Below are the code and all the weights of a small trained network. Each question names an input and a class and asks about switching units off, where a switched-off unit gives its printed mean instead of its output.

import numpy as np


def w(rows, s, z=0):
    codes = np.array(rows[::2]) - 128.0
    scale = np.full(codes.shape[1], s)
    scale[-1] = z or s
    return codes * scale


def norm(h):
    return h / np.sqrt((h * h).mean(-1, keepdims=True) + 1e-5)


def f(y):
    return y / 2 * (1 + np.tanh(0.7978845608 * (y + 0.044715 * y**3)))


def log_softmax(a):
    a = a - a.max(-1, keepdims=True)
    return a - np.log(np.exp(a).sum(-1, keepdims=True))


def net(x, mask):
    res = np.array(x, float).reshape(1, 6) / 4 @ E
    u = 0
    for l in range(2):
        y = f(norm(res) @ A[l][:, :-1].T + A[l][:, -1])
        res = res + np.where(mask[u : u + 12], y, B[l][:, -1]) @ B[l][:, :-1]
        u += 12
    return log_softmax(norm(res)[-1] @ U[:, :-1].T + U[:, -1])


A, B = {}, {}
E = w([
[100,120,125,78,161,2,122],'x0',
[63,3,43,132,123,133,129],'x1',
[165,160,151,70,186,147,134],'x2',
[108,165,200,172,51,118,82],'x3',
[93,63,104,136,124,71,149],'x4',
[33,166,148,56,59,230,217],'x5',
],0.0093)
A[0] = w([
[73,91,140,39,61,169,231,48],'L0N0',
[215,120,89,93,245,135,135,1],'L0N1',
[187,212,173,142,18,254,139,50],'L0N2',
[162,198,158,126,116,41,98,85],'L0N3',
[189,116,83,78,192,102,86,3],'L0N4',
[134,57,103,192,70,103,142,95],'L0N5',
[137,168,197,141,144,63,96,72],'L0N6',
[231,171,188,201,150,114,91,96],'L0N7',
[122,72,57,187,69,116,93,62],'L0N8',
[172,191,184,163,65,224,165,67],'L0N9',
[148,174,164,140,68,216,103,48],'L0N10',
[157,208,238,174,133,32,108,60],'L0N11',
],0.0084,0.0063)
B[0] = w([
[102,200,97,33,48,90,106,219],'L0N0',
[181,136,90,74,244,125,172,169],'L0N1',
[88,202,191,225,200,241,202,254],'L0N2',
[204,111,221,85,99,83,128,200],'L0N3',
[129,151,152,138,179,160,183,146],'L0N4',
[141,66,102,152,115,135,62,187],'L0N5',
[170,135,166,81,87,109,96,179],'L0N6',
[49,129,138,47,92,83,192,244],'L0N7',
[138,81,93,183,120,154,75,185],'L0N8',
[131,217,200,181,120,188,117,221],'L0N9',
[136,147,133,159,147,175,200,181],'L0N10',
[203,142,202,57,2,81,44,242],'L0N11',
],0.0073,0.0054)
A[1] = w([
[134,99,112,140,106,127,112,48],'L1N0',
[104,44,89,205,118,125,85,3],'L1N1',
[48,149,76,74,76,122,153,9],'L1N2',
[137,95,143,94,126,145,176,88],'L1N3',
[117,55,94,186,116,107,124,25],'L1N4',
[128,87,61,196,95,100,117,44],'L1N5',
[133,106,101,100,165,63,98,95],'L1N6',
[168,94,96,72,247,126,194,52],'L1N7',
[133,214,140,189,128,215,130,72],'L1N8',
[48,138,133,70,63,121,136,58],'L1N9',
[145,198,151,59,141,127,172,141],'L1N10',
[69,158,154,179,94,133,96,135],'L1N11',
],0.011,0.005)
B[1] = w([
[102,99,107,142,146,141,135,127],'L1N0',
[99,30,125,180,134,149,92,204],'L1N1',
[92,166,32,44,95,70,195,172],'L1N2',
[119,142,122,129,165,123,111,127],'L1N3',
[109,89,166,215,68,166,64,179],'L1N4',
[80,54,142,178,80,161,98,185],'L1N5',
[133,195,164,140,111,234,157,180],'L1N6',
[191,203,92,177,220,143,84,201],'L1N7',
[20,174,206,184,109,215,216,236],'L1N8',
[108,129,52,87,186,94,185,186],'L1N9',
[93,2,112,202,120,134,114,253],'L1N10',
[172,97,145,83,236,172,181,193],'L1N11',
],0.0089,0.0067)
U = w([
[192,157,192,101,57,37,67,220],'0',
[63,204,197,173,112,237,177,189],'1',
[54,142,6,52,107,94,172,94],'2',
[207,157,67,156,252,127,83,98],'3',
[84,9,81,226,97,145,45,3],'4',
],0.016,0.0017)

Each question gives the input, the list of numbers given to net, and the class t.
The units are the neurons (one row each of A and B). Each row of codes is followed by its name. A weight is (code - 128) times the scale printed after its matrix; where a second scale follows, it is the last column's (A, B and U).
mask holds one flag per neuron, layer by layer. A switched-off neuron (its flag False) gives its mean, the last column of its row in B, instead of its output. The means were averaged over made-up inputs and are rounded, as every weight is.
A unit's drop is (log p(t) with every unit on - log p(t) with that unit switched off) / (log p(t) with every unit on - log p(t) with every unit switched off).
The circuit of an input: a set's keep is (log p(t) with only the set's units on - log p(t) with every unit switched off) / (log p(t) with every unit on - log p(t) with every unit switched off). Starting from the 12 units with the biggest drops (on a tie, the unit counted first), units are removed one at a time, each time the one whose removal leaves the highest keep (on an exact tie, the one counted first), for as long as the keep stays at least 0.8.
circuit, biggest first: the units of the circuit, biggest drop first
top k neurons: the k neurons with the biggest drops, biggest first
k most important neurons of layer l: the k neurons of layer l with the biggest drops, biggest first
drop of u: that unit's drop, to one decimal
input [-3,4,-3,-5,-6,-8], class 3: 2 most important neurons of layer 1	L1N7, L1N10
input [-5,-8,5,3,4,-4], class 0: circuit, biggest first	L0N11
input [2,-3,8,-5,-8,1], class 3: circuit, biggest first	L0N1, L1N7
input [-7,4,8,-1,7,8], class 2: circuit, biggest first	L0N0, L1N2
input [5,-7,-2,-6,5,-6], class 0: 2 most important neurons of layer 1	L1N11, L1N9
input [-7,4,7,-3,6,1], class 2: 2 most important neurons of layer 1	L1N2, L1N11
input [-2,-7,-2,8,-2,-4], class 0: 2 most important neurons of layer 0	L0N11, L0N3
input [-8,1,0,-1,-3,-7], class 1: top 2 neurons	L1N8, L1N10
input [4,-8,7,-8,-1,6], class 3: top 2 neurons	L1N7, L0N2
input [4,6,1,5,4,3], class 2: top 2 neurons	L0N0, L1N2
input [8,0,-6,-4,-7,-2], class 3: 4 most important neurons of layer 1	L1N7, L1N8, L1N6, L1N4
input [-6,-4,2,-5,2,-3], class 3: top 2 neurons	L0N1, L1N7
input [3,-7,-3,-4,3,7], class 2: drop of L1N2	0.1
input [5,5,0,-4,-2,0], class 3: circuit, biggest first	L1N7
input [-3,-4,5,-1,2,-5], class 0: drop of L0N11	0.7
input [-4,5,8,-4,-1,-1], class 3: drop of L0N4	0.0
